Here is a tiny trained network, its code and every weight. The questions are about switching its units off for an input and a class, where a switched-off unit gives its printed mean instead of its output.

import numpy as np


def w(rows, s, z=0):
    codes = np.array(rows[::2]) - 128.0
    scale = np.full(codes.shape[1], s)
    scale[-1] = z or s
    return codes * scale


def norm(h):
    return h / np.sqrt((h * h).mean(-1, keepdims=True) + 1e-5)


def f(y):
    return np.maximum(y, 0)


def log_softmax(a):
    a = a - a.max(-1, keepdims=True)
    return a - np.log(np.exp(a).sum(-1, keepdims=True))


def net(x, mask):
    res = np.array(x, float).reshape(1, 3) / 4 @ E
    u = 0
    for l in range(2):
        y = f(norm(res) @ A[l][:, :-1].T + A[l][:, -1])
        res = res + np.where(mask[u : u + 3], y, B[l][:, -1]) @ B[l][:, :-1]
        u += 3
    return log_softmax(norm(res)[-1] @ U[:, :-1].T + U[:, -1])


A, B = {}, {}
E = w([
[135,51,94,153,132,126,255,161,53,218],'x0',
[48,131,116,77,163,104,138,176,65,105],'x1',
[3,112,81,115,89,13,86,66,216,38],'x2',
],0.0065)
A[0] = w([
[188,217,253,96,163,193,28,248,124,160,175],'0.n0',
[38,116,77,216,11,76,254,118,108,208,4],'0.n1',
[188,54,180,116,155,191,247,226,93,183,240],'0.n2',
],0.0059,0.0017)
B[0] = w([
[19,76,144,48,207,120,143,100,254,253,223],'0.n0',
[89,74,189,137,251,202,183,162,211,220,217],'0.n1',
[133,243,157,188,83,116,148,166,104,78,254],'0.n2',
],0.0097,0.0086)
A[1] = w([
[63,103,153,178,185,121,83,114,156,148,245],'1.n0',
[182,119,155,55,92,82,36,155,166,2,152],'1.n1',
[136,145,64,176,75,94,128,141,75,96,16],'1.n2',
],0.0079,0.0013)
B[1] = w([
[147,42,143,82,134,111,16,138,175,75,254],'1.n0',
[182,68,40,125,51,60,136,176,94,11,190],'1.n1',
[26,38,151,50,194,187,36,74,134,125,130],'1.n2',
],0.011,0.0088)
U = w([
[80,54,219,80,212,160,108,150,227,203,231],'0',
[150,176,84,162,118,125,159,55,85,95,10],'1',
[184,250,209,240,94,120,200,253,66,155,192],'2',
[152,191,70,159,96,116,144,66,87,111,4],'3',
[146,161,34,115,79,138,169,44,34,149,18],'4',
[158,86,60,123,2,16,80,137,137,12,201],'5',
[163,140,28,147,64,154,171,82,92,140,16],'6',
],0.009,0.0039)

Each question gives the input, the list of numbers given to net, and the class t.
The units are the neurons (one row each of A and B). Each row of codes is followed by its name. A weight is (code - 128) times the scale printed after its matrix; where a second scale follows, it is the last column's (A, B and U).
mask holds one flag per neuron, layer by layer. A switched-off neuron (its flag False) gives its mean, the last column of its row in B, instead of its output. The means were averaged over made-up inputs and are rounded, as every weight is.
A unit's drop is (log p(t) with every unit on - log p(t) with that unit switched off) / (log p(t) with every unit on - log p(t) with every unit switched off).
The circuit of an input: a set's keep is (log p(t) with only the set's units on - log p(t) with every unit switched off) / (log p(t) with every unit on - log p(t) with every unit switched off). Starting from all 6 units, units are removed one at a time, each time the one whose removal leaves the highest keep (on an exact tie, the one counted first), for as long as the keep stays at least 0.8.
units of the circuit, in order: the units of the circuit, biggest drop first
k most important neurons: the k neurons with the biggest drops, biggest first
k most important neurons of layer l: the k neurons of layer l with the biggest drops, biggest first
drop of u: that unit's drop, to one decimal
input [0,8,5], class 5: units of the circuit, in order -> (0.n0)
input [-8,-5,1], class 5: 2 most important neurons -> (0.n1 1.n1)
input [3,-6,0], class 2: units of the circuit, in order -> (0.n0 1.n0)
input [-2,2,4], class 5: 2 most important neurons of layer 0 -> (0.n1 0.n0)
input [7,6,-1], class 2: 2 most important neurons of layer 0 -> (0.n2 0.n0)
input [-1,4,3], class 5: 2 most important neurons -> (0.n1 0.n0)
input [0,-8,3], class 5: 2 most important neurons -> (0.n0 0.n1)
input [1,-5,-1], class 2: 2 most important neurons of layer 0 -> (0.n1 0.n0)
input [-8,8,2], class 5: 2 most important neurons -> (0.n1 1.n1)
input [4,0,-7], class 2: drop of 0.n2 -> 0.8
input [7,7,-8], class 2: drop of 0.n2 -> 0.3
input [-1,8,3], class 5: drop of 0.n1 -> 1.1
